Small tables with named rows and columns. After each table, cells are looked up by row and column.

pep.csv
,daku,lodib,kulad,linek
kuloni,163,-935,-135,-234
tir,650,-341,-142,-500
voz,430,-288,-529,-328
kug,17,-112,-355,-121
fir,-328,250,-39,214
vug,346,-302,-49,-179
vitid,-49,82,-508,58
paza,-673,-137,-253,323
minovom,-38,331,286,548
rilu,-524,275,-716,623
luz,-552,542,-71,559
pesub,-236,474,-127,678
bobuse,-572,431,-38,467

lodib of paza = -137
lodib of bobuse = 431
linek of kuloni = -234
linek of fir = 214
kulad of voz = -529
kulad of kug = -355
kulad of vitid = -508
kulad of tir = -142
lodib of tir = -341

Table gupas
	zovivez	tigab	teg	danu	ver	nasidez	bafogur
lumab	116	166	147	182	154	125	50
zodena	99	90	137	65	132	108	125
lepu	146	161	126	183	121	128	57
vud	130	121	81	121	89	121	131
fimip	137	27	67	51	53	124	116
lod	126	175	92	138	86	123	82
rak	155	70	91	92	70	127	71
tulig	54	162	213	152	227	96	100
fudaget	74	77	184	15	181	81	152
nov	159	79	102	67	72	112	111
kef	105	163	112	48	104	90	186

What is the danu of lumab in gupas? 182
What is the teg of lod in gupas? 92
What is the danu of kef in gupas? 48
What is the zovivez of vud in gupas? 130
What is the ver of lepu in gupas? 121
What is the danu of lepu in gupas? 183
What is the bafogur of fimip in gupas? 116
What is the zovivez of fudaget in gupas? 74
Row with the largest tigab: lod

vevuto.tsv
	dus	teb	sufo	piti	rekimi	maruz
sif	-20	20	31	-47	-5	27
zafafub	58	53	7	6	-42	19
detev	-12	-22	8	-6	-21	-19
duterad	-13	-59	-19	12	-2	-16
fepe	-5	-11	-10	5	6	-4
gelu	-14	11	11	19	1	-13
tok	-2	3	-1	57	-12	-43
kanif	-32	-52	20	-11	-38	-37

maruz of tok = -43
rekimi of zafafub = -42
rekimi of kanif = -38
sufo of gelu = 11
teb of sif = 20
maruz of fepe = -4
teb of fepe = -11
piti of detev = -6
teb of detev = -22
dus of kanif = -32
rekimi of tok = -12
piti of gelu = 19
teb of zafafub = 53
sufo of kanif = 20
maruz of kanif = -37
rekimi of duterad = -2
dus of zafafub = 58
maruz of detev = -19
sufo of fepe = -10
maruz of sif = 27

dibag =
         ketobe  mopor  pofus  godala  mutigi  damuzib  zek  dori  vosamet  debigo
nazo         82     47    151      91     150       73   90   100      213      68
vodugi       82     81    100      84     110       76  126   100       25      78
lorunuv      74    108    103      94      70      127  126   100       65     106
gid         128    108    112      71      81      124   56   114      112     111
tezotus      56     78     70     137     121      117  109   124       58     115

lorunuv, ketobe => 74
vodugi, ketobe => 82
vodugi, damuzib => 76
lorunuv, mopor => 108
vodugi, godala => 84
tezotus, debigo => 115
tezotus, godala => 137
vodugi, zek => 126
gid, dori => 114
nazo, ketobe => 82
lorunuv, zek => 126
gid, zek => 56
vodugi, dori => 100
lorunuv, dori => 100

romo =
,bug,sozaz,bif,gez
lif,0.558,0.632,0.457,0.471
gef,0.429,0.632,0.357,0.581
pom,0.583,0.632,0.582,0.409
fugus,0.489,0.632,0.490,0.434
miruf,0.451,0.632,0.469,0.471
zedigi,0.377,0.632,0.172,0.831
dizeg,0.534,0.632,0.549,0.320
vomu,0.477,0.632,0.495,0.451
nokivo,0.482,0.632,0.489,0.680
kob,0.512,0.632,0.314,0.489

gez of gef: 0.581
gez of pom: 0.409
bif of nokivo: 0.489
sozaz of lif: 0.632
bif of fugus: 0.490
sozaz of miruf: 0.632

dulid:
columns: lur, duzub, lam
mapabi: [55.7, 55.5, 54.9]
febir: [55.8, 46.1, 53.0]
ret: [54.2, 49.8, 60.8]
vunobo: [56.8, 33.6, 50.0]
nako: [55.9, 55.4, 52.8]
madumer: [62.9, 67.5, 70.0]
sokatis: [56.7, 55.5, 48.5]
rol: [55.9, 56.1, 56.5]
sutuv: [51.7, 16.1, 95.5]
vuv: [57.0, 32.5, 49.9]
gud: [59.6, 55.9, 37.7]
zis: [57.3, 58.9, 59.3]

nako, duzub => 55.4
sutuv, lur => 51.7
zis, duzub => 58.9
ret, duzub => 49.8
vunobo, lur => 56.8
rol, duzub => 56.1
vunobo, duzub => 33.6
madumer, lur => 62.9
vuv, lam => 49.9
sokatis, lur => 56.7
sokatis, lam => 48.5
rol, lam => 56.5
ret, lam => 60.8

